In the rows, zero is written as 128.
Each row of numbers stands for one node and depends on some of the facts below. Use the named rows to name the rest.

Named rows:
gretan: [195 118 117 123 236 142 126 123 162 129 120 125 126 126 138 123 119 126
 125 136 115 127 137 123 124 120 124 136 130 128]
sustes: [125 129 131 131 114 126 125 126 126 128 129 128 128 123 122 126 125 122
 125 126 130 125 127 122 126 130 126 124 126 129]
goka: [120 126 138 128 119 132 131 127 130 127 126 125 127 126 124 121 125 121
 138 131 135 124 136 127 126 132 126 122 126 127]
tosi: [120 129 130 125 112 127 124 124 123 127 129 126 130 132 127 126 132 127
 127 123 127 126 115 121 125 126 128 133 127 127]
droma: [189 119 117 124 242 164 127 125 144 128 121 126 126 124 135 123 120 121
 124 133 113 133 145 124 125 123 123 130 130 127]
greskur: [121 126 116 129 115 119 127 131 124 126 123 126 127 133 134 123 123 121
 126 123 116 126 115 135 131 123 126 145 127 128]
kibista: [125 134 116 125 106 122 171 123 127 128 124 129 150 123 124 178 137 163
 126 144 194 127 110 141 127 136 131 127 128 133]
puzur: [136 126 125 132 113 122 141 123 120 127 119 128 135 137 137 126 124 120
 123 122 113 129 112 156 136 136 124 135 127 127]
fafen: [149 121 115 129 218 144 123 131 151 128 122 138 130 125 122 123 119 128
 123 149 121 125 167 123 127 120 137 123 128 127]
pigam: [123 126 143 128 116 122 133 126 132 129 129 127 126 128 121 123 125 123
 136 131 136 124 138 127 125 128 126 122 127 127]
kloki: [185 120 117 125 248 159 128 126 149 134 123 125 126 123 141 123 119 121
 125 146 112 134 152 126 125 121 126 126 130 127]
draram: [123 125 133 127 131 143 127 124 122 127 128 126 130 125 131 133 125 120
 133 125 135 125 132 132 126 127 125 123 126 126]
pagrapu: [120 127 135 127 114 125 128 126 124 128 128 125 127 132 123 123 129 127
 134 124 130 126 121 124 126 127 128 129 125 128]
ketrin: [130 125 130 128 109 123 134 127 124 133 127 127 128 127 128 123 132 129
 131 127 117 126 125 122 126 132 135 123 128 127]
drudru: [122 133 127 126 114 135 124 124 123 126 131 126 127 134 123 128 130 128
 125 122 132 128 117 123 126 126 123 138 127 127]
vuzam: [120 123 122 126 124 122 124 142 135 126 122 130 129 124 124 138 134 123
 127 141 140 125 139 122 124 122 146 122 128 132]
flales: [124 126 127 127 109 127 128 124 123 128 126 126 136 126 136 132 133 130
 130 126 129 127 116 123 128 125 134 125 126 128]
lodu: [119 128 133 127 134 147 126 122 124 127 130 127 131 126 129 135 126 121
 131 123 136 128 128 126 124 126 123 124 126 127]
flostem: [121 121 120 124 119 124 125 133 123 127 123 126 126 129 122 123 134 127
 127 127 129 126 121 125 124 123 124 139 130 128]
kufi: [121 137 117 127 123 124 127 125 122 131 152 136 128 125 126 124 120 157
 151 124 138 139 110 142 198 135 150 123 128 127]
drabrus: [126 127 125 146 127 121 128 125 129 126 120 126 134 131 121 125 120 121
 124 124 112 128 114 147 133 131 123 137 130 130]

Some facts about the nodes:
π: refers to; θ: points at
kadi π baplon; tremumem π kegen; tremumem π troder; fafen π kegen; fafen π treka
fadro π zati; fadro π gretan; fadro π flales; dragas π kegen; dragas π kibista
groklarar π treka; groklarar π riplin; bragrer π flevu; panu π brimem; panu π kloki
panu π skesos; rudres π zati; rudres π pitras; flostem π piples; flostem π mufel
flegen π kegen; fotor π zati; sokluta π kadi; sokluta π tremumem; flefu π kufi
riplin π zeflis; riplin π ligatal; luzustuk π saklil; skuba π trupe; nuflem π vetrus
nuflem π riplin; klaskil π kegen; klaskil π reras; kibista π zati; kobrofa π postul
kloki π kegen; treka π trupe; studo π riplin; piples π kegen; gretan π kegen
bunus π vigrim; zograr π kegen; zograr π kadi; flafon π saklil; setro π fafen
trupe π piples; taflo π senan; zukes π ratur; flevu π trupe; troder π trupe
troder π kloki; puzur π ligatal; drabrus π ligatal; skugrik π studo; skesos π ratur
skesos π treka; skesos π riplin; zitro π kegen; zitro π treka; vuzam π skesos
postul π riplin; kufi π vigrim; bedol π plaga; droma π kegen; zati π kegen
drilil π fafen; subuk π flisur; zeflis π kegen; zeflis π trupe; sugras π zograr
sugras π vetrus; greskur π tranur; greskur π reras; bogur π pigam; bogur π vuzam
pitras π zeflis; pitras π flafon; pitras π reras; tranur π zeflis; tranur π postul
berotrum π vigrim; dokleful π kegen; dokleful π saklil; bogen θ lelaklem; bogen θ klaskil
vugrirak θ gaplu; vugrirak θ drobakli; vugrirak θ keki; fafen θ trovi; fafen θ reras
fadro θ tranur; fadro θ narul; klidrelik θ boten; dragas θ kimum; trudrim θ dafik
trudrim θ fafuro; trudrim θ stebrovu; rudres θ flostem; flostem θ benak; flostem θ kimum
ratur θ treka; brekis θ plaga; brekis θ drudru; vidus θ goson; brobrak θ greskur
brobrak θ vigrim; brobrak θ siskol; noten θ trovi; brazibuk θ kloren; rini θ plista
rini θ leke; pitro θ kloplun; pitro θ plodar; leke θ skuba; pibun θ klaskil
pibun θ goson; kladrur θ zoplir; ligatal θ sofor; reras θ berotrum; drudru θ benak
nuflem θ pirar; klaskil θ tosi; skitil θ listutrus; dedroven θ drudru; dedroven θ subuk
kibista θ kobrofa; kibista θ klaskil; kibista θ drudru; goson θ bubinem; boten θ piples
senan θ sugras; retim θ pagrapu; zoplir θ klaskil; brimem θ berotrum; raklo θ zograr
raklo θ groklarar; raklo θ tetigi; kloki θ skitil; kloki θ droma; treka θ tosi
goka θ studo; triti θ rudres; studo θ ligatal; draram θ zograr; trovi θ retim
trovi θ triti; zograr θ lodu; lodu θ stipes; flafon θ puzur; flafon θ luzustuk
fafuro θ drudru; fafuro θ taflo; fafuro θ subuk; fafuro θ kimum; setro θ kegen
setro θ rini; setro θ diple; stipes θ brekis; stipes θ dedroven; trupe θ plodar
skasos θ tosi; skasos θ flostem; skasos θ drudru; skasos θ brekis; skasos θ subuk
taflo θ benak; taflo θ subuk; zukes θ dokleful; liskor θ bubinem; liskor θ boten
liskor θ siskol; liskor θ triti; flevu θ pagrapu; flevu θ vogror; flevu θ pibun
skovi θ drilil; skovi θ benak; troder θ dedroven; puzur θ bogen; puzur θ trudrim
sese θ kladoba; sese θ trovi; sese θ sugras; sese θ plogras; pagrapu θ drilil
pagrapu θ treka; nobis θ taflo; narul θ zitro; drifu θ dakla; drifu θ tetigi
gaplu θ drilil; benak θ subuk; pirar θ troder; pirar θ sestamas; norol θ bruso
norol θ draste; norol θ ratur; klotutun θ bubinem; klotutun θ kufi; klotutun θ flevu
zitro θ bosto; zitro θ skasos; zitro θ pitro; zitro θ kloplun; zitro θ sese
vuzam θ piples; vefim θ kufi; tosi θ benak; tosi θ plaga; postul θ benak
postul θ taflo; fistek θ raklo; fistek θ retim; pigam θ fafen; ketrin θ kipli
ketrin θ koni; kufi θ dafik; kufi θ pibun; draste θ fafuro; dofafi θ klotutun
dofafi θ brazibuk; kimum θ drudru; kimum θ subuk; bedol θ dakla; flales θ kibista
droma θ dakla; zati θ ligatal; zati θ reras; drilil θ kimum; drilil θ postul
subuk θ kladoba; zuklem θ bosto; zuklem θ kufi; plusok θ klotutun; plusok θ trovi
plusok θ draste; zeflis θ bruso; sugras θ vogror; lelaklem θ groklarar; greskur θ benak
sofor θ rudres; sofor θ retim; vigrim θ siskol; bosto θ noten; bosto θ sestamas
tranur θ baplon; tranur θ raklo; bubinem θ triti; koni θ kluvetun; koni θ klaskil
kamo θ dopa; kamo θ skuba; kamo θ vetrus; kogitur θ puzur; kogitur θ flisur
baplon θ trudrim; baplon θ berotrum; baplon θ dofafi; flisur θ sofor; tetigi θ stipes
dakla θ plista; kipli θ berotrum; kipli θ plusok; kipli θ keki

Rows to name:
No name comes twice in this set of rows, the named rows included.
[196 121 117 126 194 137 146 123 182 126 122 127 126 128 130 124 119 133
 124 156 160 126 133 150 124 128 123 128 129 127]  zati
[121 143 117 127 113 119 132 125 121 126 138 132 127 125 125 124 120 133
 145 125 130 132 120 134 165 155 135 124 127 128]  berotrum
[176 123 117 127 172 127 124 121 134 127 121 127 128 136 157 122 120 131
 124 122 111 127 121 121 129 123 125 146 130 128]  klaskil
[121 131 115 123 122 120 124 127 120 128 138 127 127 125 124 122 119 131
 142 124 133 137 117 138 172 136 144 123 128 127]  bunus
[166 119 117 125 237 157 125 125 124 127 120 128 127 126 140 123 119 122
 123 125 115 132 139 130 125 119 123 131 129 128]  zograr
[125 154 117 132 112 134 125 126 132 127 161 129 128 128 205 122 128 122
 128 124 111 125 192 146 127 135 149 122 127 134]  flafon
[125 138 115 126 110 122 152 124 143 129 121 127 131 125 122 167 128 144
 126 140 183 126 111 141 125 141 124 125 128 137]  fotor
[121 127 114 124 114 124 159 125 126 126 120 127 135 124 122 157 124 149
 126 139 169 127 121 160 125 128 126 123 129 128]  fadro
[128 130 147 141 123 118 134 128 128 126 124 126 127 141 121 123 121 122
 128 123 110 124 120 146 131 138 121 136 128 127]  ligatal

Now the same nodes, written a new way:
Known rows:
zuklem: [125 101 133 135 110 181 127 116 119 134 116 123 115 128 128 157 132 151
 108 114 152 124 145 104 127 115 137 149 128 144]
zeflis: [148 178  94 138 117 163 170 109 104 171 111 119 157 125 127  69 148 164
 146  91  92 168 120 179 174 128 241 160 136  96]
drobakli: [130 124 122 133 142 136 111 105 136 145  91 134 124 155 150 129 151 125
 154 136 173 134 110 146 133  94 134 114 130 120]
bogen: [132 130 130 128 136 145 125 116 153 141 128 163 118 143 145 128 155 159
 106 114 151  83 123 113 143 136 127 115 119 142]
bragrer: [117 153 106 152 102 136 120 131 115 161 155 133 138 122 135 118 144 119
 155 104 109 154  91 129 123  98 175 135 131 124]
benak: [135 101 127 129 171 134 115 150 148 148 100 145 100 178 127 121 132 130
 160 149 138 108 135 151 146  96 133 131  97 137]
flostem: [127 128 117 145 126 147 141 175 140 166 134 126 146 166 124 115 134 126
 151 117  82 125 115 149 169  97 157 166 127 132]
skasos: [127  99 148 118 142 171 143 140 132 128  86 113 113 171 129 148 132 139
 123 125 125 105 126 121 149 112 150 140 136 161]
retim: [107 106 139 124 145 141 116 125 138 160 115 130 121 144 124 127 164 140
 166 132 152 111 145 131 139 118 104 141 125 120]
sese: [115  94 143 125 126 175 129 117 115 145  97 101 115 138 121 157 135 140
 133 124 150 130 149 117 124 105 131 150 136 136]
studo: [119 171 128 147 114 175 125 162 144 157 158 140 163 102 133  86 201 161
 193 119  89 145 115 140  97  60  87 117 228 141]
skugrik: [125 156 114 148 105 147 118 145 125 147 147 147 136 133 130 112 153 129
 153 112 100 158  88 122 106  83 154 132 153 128]
goka: [105 131 164 111 122 150 125  91 114 152 101 120 150 159 138 133 163 148
 153 124 166 137 123 126 126 124 110 114 158 129]
klotutun: [120 106 127 137 120 156 115 113 122 152 134 151 135 128 136 141 145 163
 131 128 166 116 146 122 129 116 127 139 121 137]
nuflem: [132 139 117 150 116 191 131 173 134 131 143 118 119 113 123 119 159 141
 156 107  71 149 114 115 101  62 144 145 183 156]
skitil: [115 129 161 112 136 136 114  99 126 124 129 148  96 175 127 131 164 136
 148 106 132 131 107 102  95 135 156  96 133 131]
panu: [129 154 114 157  96 139 117 143 117 141 154 143 137 149 119 110 152 104
 148 115 113 164  77 129 116  80 139 138 130 138]
dopa: [123 134 133 126 138 126  96  91 122 130 118 152  84 162 137 119 160 124
 162 117 150 158 107 114  92 106 160  89 131 123]
drilil: [141 145 123 150 119 145 128 182 132 150 123 140 147 167 113 109 144  95
 146 133 100 136  87 159 154  70 117 160 130 143]
kogitur: [120 126 154 116 120 148 130 105 131 146 113 146 140 146 137 129 161 168
 120 114 155  98 124 115 143 143 118 116 139 144]
boten: [ 99 102 158 142 133 135 108 123 105 154 159 157 138 179 115 125 139 175
 163 140 147 147 151 120 114 120 136 136 106 139]

Name these rows:
No name comes twice in this set of rows, the named rows included.
[149 165 107 155 131 138 134 149 103 169 158 172 149 182  78  52 169 158
 159 115 103 215 158 161 129 160 172 188  82  76]  piples
[108 131 184 101 130 149 139 105 137 125 108 129 103 179 117 131 172 141
 131  88 120  99 110  88 118 151 142  96 146 143]  drifu
[137 130 101 133 142 138 103 115 145 140 128 164 107 135 154 128 145 144
 128 133 171 113 116 126 130 106 134 118 106 130]  kluvetun
[123 168 103 151 135 174 133 156 139 146 163 152 133  82 153  83 168 198
 182 109  57 160 118 130  65  57 184  98 229 131]  riplin
[108  99 176 136 125 152 120 147 130 138 169 176 150 222 138 137  83 122
 146 157 127 142 153 125 126 156 124 104 148  97]  vigrim
[110 118 166 108 122 160 136 109 129 144 107 117 133 154 126 135 161 155
 129 102 151  99 128 106 141 145 112 129 146 138]  fistek
[104 119 148 129 120 158 120 101 109 156 106 115 144 141 132 146 151 150
 148 124 170 135 131 119 132 107 109 134 147 129]  pigam
[113 162 110 160 108 114 120  93 106 161 194 116 106 120 144  74 144  93
 207  87 100 118  73 148 149 108 226 111 111 108]  skuba
[104 165 114 125 124 157 146 162 161 175 134 118 143  72 145 117 160 182
 140  79  75 114 140 116 121 117 171 142 181 103]  tranur
[111 155  83 141 107 165 143 146 140 166 141  84 146 123 129 174 184 129
 143  91 106 145  83  94 134 148 131 162 117 144]  fadro

Now the same nodes, written a new way:
Some nodes and their rows:
pibun: [137 131 129 123 115 129 127 145 131 138 124 139 127 117 140 125 140 120
 129 125 129 123 127 124 137 129 131 124 139 129 123 134 127 125 135 123
 114 129 134 135 135]
siskol: [129 132 132 127 129 134 130 127 135 140 133 117 131 121 127 137 129 120
 132 130 125 128 127 128 130 128 132 123 134 129 128 132 132 123 127 132
 127 132 130 126 131]
berotrum: [137 107  79 107 154 145 108  90 104 137 104 159 115  85 136 171 134 167
 110 109 146 182  99 109 107 145 136 121 111  97 137 128  98 115 122 114
 139 173  83 154 122]
kipli: [138 135 126 125 128 127 121 122 128 146 140 134 127 128 132 121 132 112
 125 122 121 129 122 142 138 120 137 129 131 123 126 132 127 129 126 133
 139 133 124 127 132]
keki: [130 132 131 128 129 133 127 126 133 142 136 118 131 120 127 133 129 121
 132 128 124 129 128 132 131 124 134 124 134 128 128 131 131 125 125 131
 131 133 128 126 131]
vugrirak: [132 134 129 126 128 129 126 126 132 138 132 127 127 125 128 131 131 117
 128 128 125 126 127 135 132 126 133 124 133 123 124 131 130 125 128 131
 130 128 130 128 132]
puzur: [148 112 130 141 121 129 138 120 116  99 121 157 126 136 139 118 118 140
 119 131 133 123 144 133 113 105 136 136 119 136 131 134 126 133 129 134
 139 126 134 132 120]
listutrus: [129 131 132 129 129 133 128 127 134 141 134 116 131 120 126 134 128 121
 133 128 124 129 128 131 129 126 134 123 135 129 129 131 131 123 126 131
 129 132 129 127 131]
benak: [125 134 123 110 128 129 123 111 141 125 132 125 124 120 118 121 114 101
 125 136 138 118 131 129 146 124 125 124 126 136 116 123 127 122 126 119
 127 131 136 135 129]
kladrur: [133 132 129 125 125 129 126 131 131 137 129 129 127 123 130 129 132 119
 132 126 126 125 126 134 133 127 134 123 135 125 124 131 128 126 130 129
 125 128 131 131 132]
tetigi: [131 138 135 133 129 126 128 121 124 133 124 125 123 131 116 128 130 119
 135 126 130 127 126 142 129 134 139 114 136 114 128 126 130 130 138 130
 126 125 132 131 129]
sofor: [133 132 126 114 134 128 123 137 132 140 129 123 125 134 129 153 120 123
 146 129 120 112 122 143 118 133 133 119 128 117 113 123 130 129 118 141
 128 114 128 127 132]
rudres: [129 120 124 128 123 127 130 138 119 104 125 135 132 142 124 142 115 135
 125 136 122 120 131 140 109 136 110 132 117 138 121 127 130 137 125 126
 126 126 130 127 128]
dragas: [130 123 125 133 120 125 131 128 117 103 128 136 132 139 121 126 119 131
 118 133 125 127 133 139 118 132 111 135 119 140 128 129 129 137 130 119
 128 133 130 129 127]
zuklem: [132 136 129 125 126 130 128 127 132 136 130 133 126 124 130 131 134 114
 126 130 126 126 123 126 135 132 133 123 132 125 126 132 129 125 134 131
 127 129 131 127 132]
draram: [131 135 130 128 129 128 127 125 130 137 129 126 126 127 124 130 131 118
 131 128 127 125 125 137 131 129 135 121 134 121 125 130 130 127 131 131
 128 127 131 130 131]
zograr: [120 125 134 140 128 122 129 129 122 110 121 131 128 145 124 122 126 134
 121 124 129 128 130 136 120 132 128 134 129 125 129 120 132 136 134 127
 125 124 128 127 125]
zeflis: [121 122 132 135 128 124 129 131 126 113 125 133 130 139 132 124 124 134
 119 125 126 127 132 129 122 127 126 138 127 133 130 123 132 133 129 126
 126 126 128 125 126]
riplin: [122 118 135 137 129 129 134 127 129 116 125 126 131 133 134 125 121 138
 122 125 128 127 140 124 118 119 132 138 126 136 134 124 133 130 125 129
 129 127 128 124 122]
kobrofa: [134 115 130 140 121 132 137 128 118 107 127 133 134 131 129 128 117 143
 123 132 126 129 143 132 110 119 122 134 121 143 135 133 131 132 124 126
 130 134 131 128 123]
gretan: [116 121 133 136 128 126 128 135 129 117 129 119 135 138 128 129 124 136
 120 124 124 132 130 130 122 129 122 138 130 137 131 123 133 132 127 124
 124 132 125 124 127]

Rows to name:
No name comes twice in this set of rows, the named rows included.
[132 136 130 121 127 130 131 132 135 134 129 132 126 125 134 140 132 114
 129 133 125 122 122 120 131 137 131 121 129 129 124 132 130 126 134 135
 124 126 132 124 133]  liskor
[117 122 125 128 131 126 129 116 136 102 123 135 127 136 129 119 119 124
 109 134 136 119 141 126 131 116 123 143 121 137 120 121 132 125 123 122
 130 124 135 133 122]  postul
[135 135 129 125 125 128 126 123 131 138 135 133 126 125 130 122 131 113
 127 126 125 128 122 131 138 127 135 126 132 126 128 132 128 129 133 130
 131 133 128 128 132]  trudrim
[133 133 134 116 121 127 125 118 129 131 131 126 122 122 116 116 110 110
 141 124 137 123 124 129 138 133 135 114 130 134 132 119 127 134 139 121
 120 133 129 129 129]  dedroven
[115 126 132 134 133 117 116 128 133 126 134 131 128 149 139 108 130 126
 113 111 126 131 121 131 140 120 138 149 134 127 129 114 129 135 129 131
 131 128 116 120 128]  baplon
[113 127 133 130 133 119 123 126 133 134 132 131 127 138 141 106 128 129
 118 110 121 126 132 128 134 121 140 150 127 123 135 113 133 133 125 129
 131 123 120 121 124]  brimem
[126 125 127 128 127 121 126 131 124 120 133 142 129 144 137 123 123 129
 118 122 119 125 125 132 123 129 125 143 120 133 131 122 130 139 128 131
 133 125 121 119 127]  fafen
[117 123 133 134 128 127 136 129 126 125 128 124 131 127 133 121 123 139
 124 123 122 127 144 124 118 127 129 139 122 133 139 123 136 130 125 125
 127 125 128 123 122]  skesos
[110 119 140 136 136 126 128 131 140 121 125 116 131 137 138 122 123 138
 124 119 132 129 132 116 128 120 140 142 136 135 133 114 136 128 126 132
 123 125 124 120 122]  vetrus
[125 123 131 137 128 123 129 127 124 113 126 136 128 143 132 119 126 134
 117 122 127 127 132 135 123 123 130 140 127 128 130 123 130 134 130 129
 131 125 127 126 125]  tranur
[130 135 128 122 128 129 126 122 134 135 131 127 126 125 126 130 128 112
 127 131 128 124 127 132 136 127 132 124 130 127 122 130 129 125 129 129
 128 129 132 130 131]  nobis
[129 135 124 126 132 129 125 128 134 135 126 129 126 129 127 139 137 118
 125 132 125 120 130 142 131 125 130 126 134 114 112 131 130 121 123 131
 130 120 135 135 133]  pagrapu
[127 126 121 134 125 125 132 123 119 101 125 139 131 138 121 127 124 129
 110 138 124 124 140 143 119 128 110 138 116 134 121 132 131 131 125 119
 133 128 135 133 127]  drilil

